Each row has a name. Each question is about the rows just above it.

Columns, left to right: C Y V A Z L
nipi: -1.685,-2.955,4.086,-8.208,8.954,0.269
mut: -3.097,8.097,-6.710,-3.496,0.961,5.818
mepo: -0.969,0.785,2.528,6.160,0.576,4.308
fige: -3.911,5.414,-1.326,-0.926,8.264,2.032
Zez: -0.640,4.183,-0.844,5.273,2.084,2.798
subo: 1.583,-0.149,3.542,5.823,-0.961,1.547
gav: 0.499,6.142,-3.700,-3.630,-3.116,-0.914
losa: -0.671,5.744,-6.186,-0.003,0.617,2.457
Peko: 0.020,-3.484,5.285,-9.359,8.996,0.082
zaruv: -3.726,3.965,-1.445,-4.280,7.956,3.833
busez: -3.205,3.030,2.881,-1.910,3.154,4.243
Which column holds -1.685,-3.097,-0.969,-3.911,-0.640,1.583,0.499,-0.671,0.020,-3.726 top down?
C
The row named gav:
0.499,6.142,-3.700,-3.630,-3.116,-0.914
Number of entries in -0.640,4.183,-0.844,5.273,2.084:
5
Which column holds -3.116,0.617 top down?
Z
Number of entries in -1.685,-2.955,4.086,-8.208:
4
Number of entries in -3.726,3.965,-1.445:
3

Columns, left to right: J D G T H M U
pevu: 0.045,-0.176,0.126,-0.111,-0.112,0.136,-0.108
zeg: 3.289,-3.617,2.773,-5.151,0.915,-0.383,-5.250
fezu: -0.991,1.815,-0.906,1.856,0.613,-0.661,1.832
Razo: -0.271,0.842,-0.437,0.628,0.529,-0.563,0.605
Kov: 0.699,-0.970,0.716,-1.162,-0.009,0.142,-1.175
vof: -2.762,6.518,3.807,6.796,6.096,-2.935,6.234
Mun: 2.695,-1.140,0.489,-3.711,2.340,-2.384,-3.830
Dezu: -0.067,-0.770,0.606,-0.157,-0.820,0.954,-0.128
sut: -1.440,1.484,-0.100,2.388,-0.080,0.355,2.372
nuged: -0.122,-1.030,0.835,-0.166,-1.131,1.322,-0.126
How many entries does -2.762,6.518,3.807,6.796 have?
4
Number of entries in -0.271,0.842,-0.437,0.628,0.529,-0.563:
6

Columns, left to right: W K R P S
sato: 0.251,-1.815,-0.042,-0.333,-1.794
Bude: -0.105,0.610,0.117,0.802,1.290
Debog: 1.371,-6.915,0.503,-0.874,-6.080
Which column holds this, read top down? 0.610,-6.915
K
The row named Bude:
-0.105,0.610,0.117,0.802,1.290

Columns, left to right: gida bipob zeti mizin ledu Zemid dasok Mupur Bibus lata
Per: 1.980,2.682,-2.898,1.720,-0.010,-1.415,1.517,1.055,0.166,-5.393
Meti: -2.271,2.881,-1.262,2.887,-4.007,-7.216,-0.378,-0.966,0.776,-2.711
gan: 1.980,2.682,-2.898,1.720,-0.010,-1.415,1.517,-0.033,-1.202,1.262
noti: -4.207,1.961,2.140,5.208,0.711,1.981,-2.034,0.510,-1.216,-4.152
Ninog: -3.056,-0.080,-0.114,1.981,0.828,1.757,-1.085,-0.359,-1.031,-3.151
bebu: -0.852,-2.322,4.263,-0.984,-1.466,0.065,0.368,1.162,0.551,-3.364
Komu: 3.886,2.159,0.487,1.937,-0.584,1.909,0.845,-0.508,2.940,-0.754
Which column holds this, read top down? -5.393,-2.711
lata
-7.216,-1.415 is in which column, read top down?
Zemid
Count the entries of 1.980,2.682,-2.898,1.720,-0.010,-1.415,1.517,-0.033,-1.202,1.262:
10
Which column holds -1.031,0.551 top down?
Bibus

Columns, left to right: rofa Dif lekiz vod fedib Sep pazut Nir bur pud
tun: 6.472,-2.729,3.116,5.347,-4.807,-4.088,-0.098,-7.012,5.111,7.513
Nat: 1.849,2.062,-1.854,-1.205,-6.573,-3.131,-3.937,-3.543,8.046,-0.865
vud: 5.373,-3.241,-1.438,1.422,-7.308,-5.133,-0.732,-5.250,3.413,5.268
1.849,5.373 is in which column, read top down?
rofa
Number of entries in 1.849:
1
The row named Nat:
1.849,2.062,-1.854,-1.205,-6.573,-3.131,-3.937,-3.543,8.046,-0.865
Number of entries in 1.849,2.062,-1.854:
3
Which column holds -4.807,-6.573 top down?
fedib
The row named vud:
5.373,-3.241,-1.438,1.422,-7.308,-5.133,-0.732,-5.250,3.413,5.268

